Small tables with named rows and columns. After each table, cells are looked up by row and column.

Nevufa =
,Gaduzak,Nutuzup,Ridu,Fiza,Dimesib,Zupu,Verugul,Mal,Dol
Komu,38,51,46,42,44,53,53,58,68
Giz,30,55,55,58,21,51,58,46,58
Moviv,1,46,46,46,74,46,48,50,37

Moviv, Verugul => 48
Komu, Dol => 68
Moviv, Fiza => 46
Moviv, Mal => 50
Moviv, Dimesib => 74
Moviv, Nutuzup => 46
Komu, Dimesib => 44
Giz, Gaduzak => 30
Komu, Nutuzup => 51
Giz, Nutuzup => 55
Komu, Verugul => 53
Komu, Mal => 58
Row with the largest Dimesib: Moviv

Tileba =
	Kebag	Tid	Selek	Bifema	Sarela
Mir	50131	32473	59331	60671	62873
Tet	55191	28762	59600	55366	65305
Dufeter	57190	29800	57566	56247	68656
Lalot	55470	25850	58402	60093	73006
Bukaso	50778	28356	60765	59079	72066
Ris	45961	37164	63276	68737	56879
Tukivul	77551	11037	51533	23039	88687
Tesid	47518	31872	63215	61429	74631
Gobek	69157	34372	46071	55606	83621
Malos	67794	16391	56565	82765	47447

What is the Bifema of Gobek in Tileba? 55606
What is the Bifema of Tukivul in Tileba? 23039
What is the Sarela of Tukivul in Tileba? 88687
What is the Bifema of Malos in Tileba? 82765
What is the Bifema of Tesid in Tileba? 61429
What is the Kebag of Lalot in Tileba? 55470
What is the Sarela of Tet in Tileba? 65305
What is the Selek of Lalot in Tileba? 58402
What is the Kebag of Bukaso in Tileba? 50778
What is the Sarela of Mir in Tileba? 62873
What is the Selek of Tesid in Tileba? 63215
What is the Bifema of Bukaso in Tileba? 59079
What is the Tid of Bukaso in Tileba? 28356
What is the Selek of Bukaso in Tileba? 60765
What is the Selek of Tet in Tileba? 59600
What is the Kebag of Mir in Tileba? 50131
What is the Sarela of Lalot in Tileba? 73006
Which row has the largest Selek? Ris

Table Bunura
        Sol    Poz    Nas  Mitilup    Nak
Zov   67296  40988  46382    86403  19261
Lar   85602  44276  39946    69220  81001
Ridi  57680  32554  54362    13268  79545

Zov, Nak -> 19261
Ridi, Poz -> 32554
Zov, Mitilup -> 86403
Ridi, Sol -> 57680
Lar, Sol -> 85602
Lar, Mitilup -> 69220
Row with the largest Poz: Lar

Femil:
,Gusus,Mota,Mot,Masipul,Veba,Dul,Lari,Vodi,Terodok,Kes
Zevef,180,37,131,194,223,137,134,116,218,60
Ritubo,171,111,188,116,182,154,143,188,168,194
Pur,169,106,151,128,185,181,132,189,181,182
Sel,182,162,118,165,155,127,190,148,145,153
Galuka,181,155,103,156,151,132,194,140,143,141
Fad,162,169,116,159,159,131,143,142,160,136
Guva,158,102,34,135,129,173,212,134,142,112
Puze,172,117,199,119,180,144,153,185,171,198
Pake,173,140,77,154,143,144,197,139,142,136
Zim,124,200,134,145,121,183,118,140,111,158

Fad, Masipul => 159
Sel, Masipul => 165
Zim, Gusus => 124
Zevef, Mot => 131
Ritubo, Kes => 194
Guva, Mota => 102
Puze, Terodok => 171
Puze, Vodi => 185
Galuka, Masipul => 156
Zevef, Mota => 37
Sel, Kes => 153
Guva, Masipul => 135
Pur, Veba => 185
Fad, Lari => 143
Pur, Masipul => 128
Pake, Kes => 136
Pake, Vodi => 139
Guva, Lari => 212
Zevef, Lari => 134
Pake, Masipul => 154
Row with the largest Terodok: Zevef

Buke =
        Mup  Led  Mekem  Radagu  Zogaluk  Sal  Per  Vufiz
Kulob   7.0  6.5    9.1     6.1      6.9  7.1  6.9    9.6
Zok     6.2  7.4    4.7     7.0      5.9  7.6  6.7    3.3
Pibinu  5.8  6.0    6.3     5.8      5.8  4.7  6.7    5.4
Tib     6.3  8.4    6.5     5.9      5.6  4.7  5.5    5.7
Devut   6.2  6.6    4.4     5.1      6.2  7.8  5.9    3.8
Mabose  6.8  5.8    7.1     6.2      5.7  5.6  5.3    6.4
Zet     6.0  7.3    3.7     6.0      5.7  3.2  5.4    1.5
Mizol   5.5  4.2    6.1     6.6      6.7  4.0  6.1    5.1
Zir     4.2  6.7    6.4     5.6      5.7  5.9  5.5    6.7
Pivi    7.4  4.6    6.5     5.0      6.2  6.2  6.0    6.4
Davur   6.4  5.2    5.3     6.5      5.9  9.5  8.0    4.3

What is the Led of Zir in Buke?
6.7
What is the Led of Kulob in Buke?
6.5
What is the Radagu of Kulob in Buke?
6.1
What is the Mekem of Zok in Buke?
4.7
What is the Zogaluk of Kulob in Buke?
6.9
What is the Vufiz of Tib in Buke?
5.7
What is the Radagu of Mabose in Buke?
6.2

Table Sovenip
cols = Nif, Kasos, Sus, Gugopaz
Kepigev: [131, 85, 186, 83]
Fem: [132, 107, 55, 101]
Tizer: [121, 172, 66, 168]
Sutubiz: [167, 85, 71, 95]
Nemev: [150, 96, 214, 106]
Dovud: [119, 166, 198, 167]
Pib: [73, 185, 188, 165]
Betani: [210, 120, 120, 157]
Pok: [203, 152, 114, 189]
Kadi: [53, 127, 144, 88]

Kasos of Sutubiz is 85
Gugopaz of Pib is 165
Nif of Nemev is 150
Nif of Dovud is 119
Sus of Pib is 188
Nif of Kadi is 53
Sus of Nemev is 214
Kasos of Nemev is 96
Gugopaz of Dovud is 167
Nif of Pok is 203
Sus of Dovud is 198
Nif of Tizer is 121
Gugopaz of Nemev is 106
Gugopaz of Fem is 101
Gugopaz of Sutubiz is 95
Nif of Sutubiz is 167

Tir
|  | Mul | Fefil | Gav | Banit | Posidir | Tidet | Zuzagi |
|---|---|---|---|---|---|---|---|
| Rogak | 0.1 | 0.0 | -0.3 | 0.4 | -0.9 | 0.0 | 0.7 |
| Linofab | 0.1 | 0.0 | -0.1 | 0.3 | -0.7 | 0.0 | 0.8 |
| Dufuga | 0.1 | 0.0 | 0.0 | 0.2 | -0.3 | 0.0 | 0.4 |
| Temape | 0.1 | 0.0 | -0.3 | 0.2 | -0.6 | 0.0 | 0.4 |
| Dit | 0.1 | 0.0 | -0.3 | 0.1 | -0.3 | 0.0 | 0.4 |
| Nazum | 0.1 | 0.0 | -0.3 | 0.3 | -0.6 | 0.0 | 0.7 |
| Vuk | 0.1 | 0.0 | -0.2 | 0.2 | -0.5 | 0.0 | 0.4 |
| Putim | 0.1 | 0.0 | -0.2 | 0.0 | -0.1 | 0.0 | 0.0 |
| Kuludup | 0.2 | 0.0 | -0.2 | 0.4 | -0.8 | 0.0 | 0.7 |
| Kuzazo | 0.1 | -0.1 | -0.4 | 0.4 | -0.9 | 0.0 | 0.8 |
| Muvut | 0.0 | 0.0 | -0.2 | 0.1 | -0.2 | 0.1 | 0.1 |

Kuludup, Banit -> 0.4
Temape, Posidir -> -0.6
Kuzazo, Fefil -> -0.1
Dit, Mul -> 0.1
Nazum, Tidet -> 0.0
Kuzazo, Posidir -> -0.9
Rogak, Banit -> 0.4
Muvut, Banit -> 0.1
Putim, Banit -> 0.0
Rogak, Fefil -> 0.0
Temape, Tidet -> 0.0
Putim, Gav -> -0.2
Nazum, Banit -> 0.3
Nazum, Mul -> 0.1

Dedu =
|  | Sel | Mosu | Popas | Vesevi | Bos | Zov | Bamo | Gaz |
|---|---|---|---|---|---|---|---|---|
| Tum | 103 | 112 | 103 | 100 | 67 | 135 | 115 | 115 |
| Bidi | 85 | 113 | 112 | 108 | 127 | 133 | 109 | 92 |
| Sov | 109 | 120 | 89 | 103 | 203 | 112 | 117 | 106 |
| Lurudup | 108 | 105 | 84 | 109 | 122 | 115 | 111 | 103 |
| Vede | 79 | 105 | 112 | 96 | 132 | 120 | 114 | 121 |
| Fosun | 96 | 118 | 96 | 105 | 76 | 111 | 124 | 129 |
| Tidani | 108 | 100 | 114 | 99 | 94 | 122 | 59 | 113 |
| Supug | 102 | 102 | 122 | 109 | 103 | 90 | 85 | 104 |
| Vul | 123 | 114 | 112 | 104 | 111 | 89 | 11 | 96 |
| Sed | 113 | 108 | 101 | 106 | 112 | 112 | 46 | 105 |
| Nusiv | 99 | 101 | 87 | 99 | 142 | 88 | 177 | 88 |
| Kab | 106 | 102 | 138 | 111 | 167 | 102 | 130 | 104 |
| Babad | 109 | 104 | 98 | 116 | 69 | 123 | 98 | 103 |
| Vimi | 124 | 100 | 146 | 102 | 165 | 109 | 61 | 120 |

What is the Bos of Vul in Dedu? 111
What is the Vesevi of Vimi in Dedu? 102
What is the Mosu of Vul in Dedu? 114
What is the Bamo of Fosun in Dedu? 124
What is the Gaz of Kab in Dedu? 104
What is the Vesevi of Sov in Dedu? 103

